M = 5 3 11 -2 -5 33 -14 -2
M[0] => 5
M[1] => 3
M[4] => -5

x =
array([[462, 461, 500, 411, 406, 575, 359, 465],
       [378, 471, 585, 245, 606, 313, 423, 517],
       [532, 344, 455, 361, 606, 326, 577, 442],
       [743, 296,  86, 463, 100, 893, 268, 620],
       [317, 349, 181, 416, 803, 662, 315, 681],
       [542, 471, 479, 534, 408, 552, 351, 485],
       [496, 473, 442, 547, 384, 537, 319, 433]])
x[0][-8]: 462
x[-4][7]: 620
x[6]: [496, 473, 442, 547, 384, 537, 319, 433]
x[-2][4]: 408
x[5][-6]: 479
x[-2]: [542, 471, 479, 534, 408, 552, 351, 485]
x[-1][-8]: 496
x[1][0]: 378
x[-3][-5]: 416
x[-4][5]: 893
x[-3][-7]: 349
x[5][0]: 542
x[-2][1]: 471
x[2][-5]: 361
x[-7][4]: 406
x[4]: [317, 349, 181, 416, 803, 662, 315, 681]
x[2][1]: 344
x[:, -8]: [462, 378, 532, 743, 317, 542, 496]
x[6][-1]: 433
x[6][2]: 442
x[4][4]: 803
x[:, -4]: [406, 606, 606, 100, 803, 408, 384]
x[-5][-4]: 606
x[3][-6]: 86
x[0][-2]: 359
x[2][-1]: 442
x[-4][-4]: 100

W =
[[700 376 625 583 414 139 413 648 621 322 659 589]
 [419 417 200 710 528 389 601 548 327 437 565 717]
 [384 491 159 668 515 568 557 523 324 458 513 682]
 [323 500 222 616 596 602 662 447 298 579 464 614]
 [740 432 749 488 390 225 347 634 706 343 628 494]
 [338 575 404 472 610 731 637 387 387 669 397 462]
 [654 377 457 659 399 180 408 668 547 279 666 674]
 [507 404 221 728 452 325 496 619 392 332 616 746]
 [570 366 347 705 451 203 497 634 452 326 647 717]
 [328 576 258 544 567 757 589 430 344 592 419 547]
 [732 463 877 398 429 278 378 578 745 432 583 393]]
Indices start at 0.
row 0 col 0: 700
row 10 col 10: 583
row 7 col 8: 392
row 1 col 11: 717
row 5 col 10: 397
row 9 col 11: 547
row 3 col 5: 602
row 0 col 4: 414
row 9 col 4: 567
row 2 col 10: 513
row 2 col 7: 523
row 7 col 3: 728
row 4 col 2: 749
row 10 col 5: 278
row 5 col 6: 637
row 7 col 7: 619
row 8 col 7: 634
row 6 col 0: 654
row 1 col 2: 200
row 3 col 7: 447
row 1 col 5: 389
row 10 col 2: 877
row 9 col 9: 592
row 3 col 2: 222
row 9 col 5: 757
row 9 col 0: 328
row 9 col 8: 344
row 1 col 9: 437
row 0 col 6: 413
row 2 col 1: 491
row 10 col 9: 432
row 0 col 10: 659

X = [23 77 80 48 54 66 51]
X[0]: 23
X[1]: 77
X[3]: 48

B =
-10  -20  -10   -3   -1   14   11   16   15   -9  -25    1
 10   -1   -2   16    5   -9    0  -12   -5    9    5  -16
 24   13   -5  -14   11  -34   -2   -6    9   17   -4   -1
 12  -13    9   -9  -12   -3   13   19    2   -9  -21  -17
  8    4    1  -12   16   15   11   16   -3    0    3  -18
 25  -11  -12  -23   -8    5  -15  -22    0   14    7  -12
 -9    6   -4  -13   -1   17   -8   -9   12   -3  -19   -5
  6  -17   -4   24  -14  -32   -7  -30   17   -3   12   17
 -8  -20  -27  -17   16   11  -36  -18   -1   10   -7  -18
 17  -21   -8   -9   -3   10  -22   -6  -20  -22   14    1
-28  -30   14    8    8   10    2   -7   -1    4   13   10
  6  -10    1   28   -4  -25   -4  -13   29    1  -23   -2
 16  -33  -22    1   11  -12    3  -24   13   -9    8  -35
 18  -24   -1   14  -22  -15    4    0   12   18   14   -2
B[-14][0] -> -10
B[:, -9] -> [-3, 16, -14, -9, -12, -23, -13, 24, -17, -9, 8, 28, 1, 14]
B[13][3] -> 14
B[-10][-2] -> 3
B[:, 10] -> [-25, 5, -4, -21, 3, 7, -19, 12, -7, 14, 13, -23, 8, 14]
B[3][-11] -> -13
B[-13][-11] -> -1
B[-8] -> [-9, 6, -4, -13, -1, 17, -8, -9, 12, -3, -19, -5]
B[0][7] -> 16
B[-9] -> [25, -11, -12, -23, -8, 5, -15, -22, 0, 14, 7, -12]
B[-13][-3] -> 9
B[-6][10] -> -7
B[-7] -> [6, -17, -4, 24, -14, -32, -7, -30, 17, -3, 12, 17]
B[5][-12] -> 25
B[-11][3] -> -9
B[1][4] -> 5
B[1][8] -> -5
B[-6][3] -> -17
B[-4][8] -> -1
B[-1][0] -> 18
B[11][-9] -> 28
B[:, 7] -> [16, -12, -6, 19, 16, -22, -9, -30, -18, -6, -7, -13, -24, 0]
B[:, 9] -> [-9, 9, 17, -9, 0, 14, -3, -3, 10, -22, 4, 1, -9, 18]
B[-1][11] -> -2
B[-8][-11] -> 6
B[-14] -> [-10, -20, -10, -3, -1, 14, 11, 16, 15, -9, -25, 1]
B[-7][-2] -> 12
B[-13][-9] -> 16
B[2][-7] -> -34
B[6][-4] -> 12
B[:, 5] -> [14, -9, -34, -3, 15, 5, 17, -32, 11, 10, 10, -25, -12, -15]
B[3][-10] -> 9
B[12][0] -> 16
B[2][-3] -> 17
B[-10][3] -> -12
B[:, 2] -> [-10, -2, -5, 9, 1, -12, -4, -4, -27, -8, 14, 1, -22, -1]
